Here is a tiny trained network, its code and every weight. The questions are about switching its units off for an input and a class, where a switched-off unit gives its printed mean instead of its output.

import numpy as np


def w(rows, s, z=0):
    codes = np.array(rows[::2]) - 128.0
    scale = np.full(codes.shape[1], s)
    scale[-1] = z or s
    return codes * scale


def f(y):
    return np.maximum(y, 0)


def log_softmax(a):
    a = a - a.max(-1, keepdims=True)
    return a - np.log(np.exp(a).sum(-1, keepdims=True))


def net(x, mask):
    res = np.array(x, float).reshape(1, 4) / 4 @ E
    y = f(res @ A[0][:, :-1].T + A[0][:, -1])
    res = res + np.where(mask, y, B[0][:, -1]) @ B[0][:, :-1]
    return log_softmax(res[-1] @ U[:, :-1].T + U[:, -1])


A, B = {}, {}
E = w([
[128,127,128,128],'x0',
[84,55,113,205],'x1',
[247,95,145,147],'x2',
[144,118,3,99],'x3',
],0.016)
A[0] = w([
[220,94,142,102,110],'n0',
[159,185,154,75,143],'n1',
[144,121,65,133,156],'n2',
[108,176,75,84,136],'n3',
[188,88,151,156,131],'n4',
[125,77,173,185,79],'n5',
[151,77,185,177,129],'n6',
[48,169,122,132,172],'n7',
[131,167,99,114,104],'n8',
[115,153,101,103,41],'n9',
[97,129,134,131,89],'n10',
[87,81,91,213,160],'n11',
[69,119,143,136,45],'n12',
[86,174,71,71,145],'n13',
[50,156,157,121,153],'n14',
[158,71,171,186,96],'n15',
[228,106,116,116,3],'n16',
[155,86,31,123,32],'n17',
[132,112,108,122,112],'n18',
[113,54,144,180,123],'n19',
[96,78,101,171,70],'n20',
[153,80,61,126,15],'n21',
[158,64,201,170,109],'n22',
[73,49,80,197,4],'n23',
[13,133,142,125,62],'n24',
[99,180,245,147,131],'n25',
[135,111,96,118,135],'n26',
[128,136,114,131,78],'n27',
[126,189,77,66,126],'n28',
[129,137,127,134,115],'n29',
[95,174,221,116,50],'n30',
[96,191,76,78,137],'n31',
[200,204,187,61,29],'n32',
[77,62,113,155,117],'n33',
],0.012)
B[0] = w([
[192,68,91,161,193],'n0',
[195,83,79,163,198],'n1',
[106,120,103,78,187],'n2',
[92,143,149,65,193],'n3',
[95,170,168,144,187],'n4',
[89,179,178,110,177],'n5',
[99,190,173,132,196],'n6',
[156,84,79,95,226],'n7',
[114,128,143,99,151],'n8',
[110,146,135,111,139],'n9',
[149,133,147,133,143],'n10',
[173,156,151,192,222],'n11',
[157,159,173,162,154],'n12',
[73,152,146,48,210],'n13',
[189,82,90,158,218],'n14',
[71,190,176,117,184],'n15',
[116,19,22,10,167],'n16',
[252,133,162,253,180],'n17',
[157,125,131,129,141],'n18',
[106,180,166,126,193],'n19',
[139,76,88,112,165],'n20',
[235,158,205,242,157],'n21',
[89,186,184,126,199],'n22',
[129,1,2,29,180],'n23',
[237,173,197,248,208],'n24',
[193,34,53,139,248],'n25',
[116,108,116,111,158],'n26',
[123,126,131,151,128],'n27',
[72,145,146,55,197],'n28',
[127,127,128,130,128],'n29',
[111,45,37,58,195],'n30',
[75,144,139,71,204],'n31',
[223,157,175,228,196],'n32',
[187,93,112,143,188],'n33',
],0.011,0.016)
U = w([
[134,73,41,79,77],'0',
[179,149,165,217,254],'1',
[1,229,189,90,63],'2',
],0.016,0.0016)

Each question gives the input, the list of numbers given to net, and the class t.
The units are the neurons (one row each of A and B). Each row of codes is followed by its name. A weight is (code - 128) times the scale printed after its matrix; where a second scale follows, it is the last column's (A, B and U).
mask holds one flag per neuron, in row order. A switched-off neuron (its flag False) gives its mean, the last column of its row in B, instead of its output. The means were averaged over made-up inputs and are rounded, as every weight is.
A unit's drop is (log p(t) with every unit on - log p(t) with that unit switched off) / (log p(t) with every unit on - log p(t) with every unit switched off).
unit that matters most: the unit with the biggest drop
k most important neurons: the k neurons with the biggest drops, biggest first
drop of u: that unit's drop, to one decimal
input [-7,1,7,6], class 1: unit that matters most => n17
input [6,4,1,1], class 1: 3 most important neurons => [n13, n30, n28]
input [-7,4,3,7], class 1: 2 most important neurons => [n17, n21]
input [-3,-5,0,-4], class 0: 2 most important neurons => [n24, n30]
input [-4,4,6,7], class 1: 2 most important neurons => [n17, n21]
input [5,-8,8,1], class 0: 2 most important neurons => [n16, n24]
input [-1,2,1,4], class 1: 2 most important neurons => [n30, n17]
input [0,7,5,7], class 1: 2 most important neurons => [n17, n21]
input [8,1,-8,-1], class 1: 2 most important neurons => [n24, n16]
input [-8,7,-6,-2], class 1: drop of n24 => 7.6
input [-6,-2,-4,3], class 2: drop of n25 => 0.1
input [-4,-5,-8,-8], class 0: drop of n30 => 1.0
